Below is a small trained network, with its code and all its weights. Each question gives an input and a class and asks what happens when units are switched off, that is, made to give their printed mean instead of their output.

import numpy as np


def w(rows, s, z=0):
    codes = np.array(rows[::2]) - 128.0
    scale = np.full(codes.shape[1], s)
    scale[-1] = z or s
    return codes * scale


def f(y):
    return np.maximum(y, 0)


def log_softmax(a):
    a = a - a.max(-1, keepdims=True)
    return a - np.log(np.exp(a).sum(-1, keepdims=True))


def net(x, mask):
    res = np.array(x, float).reshape(1, 7) / 4 @ E
    y = f(res @ A[0][:, :-1].T + A[0][:, -1])
    res = res + np.where(mask, y, B[0][:, -1]) @ B[0][:, :-1]
    return log_softmax(res[-1] @ U[:, :-1].T + U[:, -1])


A, B = {}, {}
E = w([
[125,142,130,126,117,154,140,139],'x0',
[141,106,136,146,158,112,119,83],'x1',
[67,212,182,85,78,67,145,61],'x2',
[188,148,120,158,127,32,252,157],'x3',
[123,115,120,142,129,123,132,106],'x4',
[94,127,90,39,215,129,181,126],'x5',
[130,112,129,133,141,104,120,114],'x6',
],0.013)
A[0] = w([
[183,102,79,159,151,104,105,99,155],'n1',
[96,109,82,63,192,154,182,112,180],'n2',
[106,220,180,120,47,114,116,68,158],'n3',
[235,171,106,180,140,61,254,148,194],'n4',
[141,167,168,119,96,67,193,97,100],'n5',
[77,147,147,64,150,145,133,77,188],'n6',
[84,153,141,57,124,69,138,97,113],'n7',
[45,191,219,126,132,110,174,84,137],'n8',
[56,150,166,102,81,103,85,68,138],'n9',
[91,64,119,147,110,204,29,127,254],'n10',
[161,133,170,215,44,106,69,150,239],'n11',
[64,149,64,117,206,151,152,172,160],'n12',
],0.0097,0.0083)
B[0] = w([
[147,88,131,103,120,155,119,157,165],'n1',
[113,121,117,59,200,123,178,161,192],'n2',
[168,192,200,154,127,103,100,30,208],'n3',
[167,77,104,147,71,93,229,166,254],'n4',
[125,191,144,157,127,63,172,68,183],'n5',
[91,157,81,41,129,137,71,69,187],'n6',
[73,151,130,110,78,84,130,81,176],'n7',
[63,216,167,116,63,87,154,89,195],'n8',
[135,174,145,134,97,109,42,87,190],'n9',
[95,87,142,120,152,187,67,170,229],'n10',
[217,125,214,247,118,191,97,150,229],'n11',
[80,115,48,113,167,114,130,125,179],'n12',
],0.011,0.02)
U = w([
[124,90,208,201,126,244,82,191,251],'0',
[126,126,49,107,254,162,73,159,145],'1',
[224,94,121,222,48,200,165,215,131],'2',
[137,75,85,116,170,93,210,210,133],'3',
[149,170,209,188,117,153,35,73,135],'4',
[82,171,114,43,114,123,72,83,93],'5',
[173,173,192,241,102,80,165,84,113],'6',
[82,154,133,90,83,54,201,100,16],'7',
],0.0086,0.0022)

Each question gives the input, the list of numbers given to net, and the class t.
The units are the neurons (one row each of A and B). Each row of codes is followed by its name. A weight is (code - 128) times the scale printed after its matrix; where a second scale follows, it is the last column's (A, B and U).
mask holds one flag per neuron, in row order. A switched-off neuron (its flag False) gives its mean, the last column of its row in B, instead of its output. The means were averaged over made-up inputs and are rounded, as every weight is.
A unit's drop is (log p(t) with every unit on - log p(t) with that unit switched off) / (log p(t) with every unit on - log p(t) with every unit switched off).
The circuit of an input: a set's keep is (log p(t) with only the set's units on - log p(t) with every unit switched off) / (log p(t) with every unit on - log p(t) with every unit switched off). Starting from all 12 units, units are removed one at a time, each time the one whose removal leaves the highest keep (on an exact tie, the one counted first), for as long as the keep stays at least 0.8.
units of the circuit, in order: the units of the circuit, biggest drop first
k most important neurons: the k neurons with the biggest drops, biggest first
drop when u is switched off: that unit's drop, to one decimal
input [6,1,2,8,6,4,8], class 7: most important neuron -> n5
input [-7,3,8,0,7,-3,8], class 4: 4 most important neurons -> n4; n9; n6; n3
input [2,4,2,-1,-2,1,4], class 5: units of the circuit, in order -> n11; n4
input [-4,-1,8,0,7,-3,-6], class 4: 2 most important neurons -> n4; n9
input [-4,-2,0,2,-4,-4,-4], class 2: units of the circuit, in order -> n8; n9
input [2,4,0,1,-6,-1,0], class 2: units of the circuit, in order -> n3; n8
input [-3,-5,-8,-6,2,2,0], class 1: 2 most important neurons -> n11; n12
input [6,-7,-6,-1,7,1,0], class 1: 2 most important neurons -> n11; n4
input [-8,5,0,3,-6,7,6], class 3: 3 most important neurons -> n3; n2; n8
input [-1,4,8,0,-4,0,-4], class 4: 2 most important neurons -> n3; n4
input [6,8,6,-8,3,2,-2], class 5: 2 most important neurons -> n11; n6
input [-3,8,3,0,-8,8,1], class 5: 2 most important neurons -> n4; n6
input [-7,-1,1,-6,5,1,-7], class 5: 2 most important neurons -> n11; n6
input [5,4,0,-5,2,-6,-1], class 0: units of the circuit, in order -> n10
input [6,8,-4,0,-8,7,-3], class 1: drop when n4 is switched off -> 0.5
input [-4,-8,-2,-1,-8,-4,1], class 0: drop when n4 is switched off -> 0.8
input [5,-1,-1,0,-4,6,-3], class 1: drop when n4 is switched off -> 0.5
input [-1,-3,4,-4,-6,2,1], class 5: drop when n6 is switched off -> 0.0
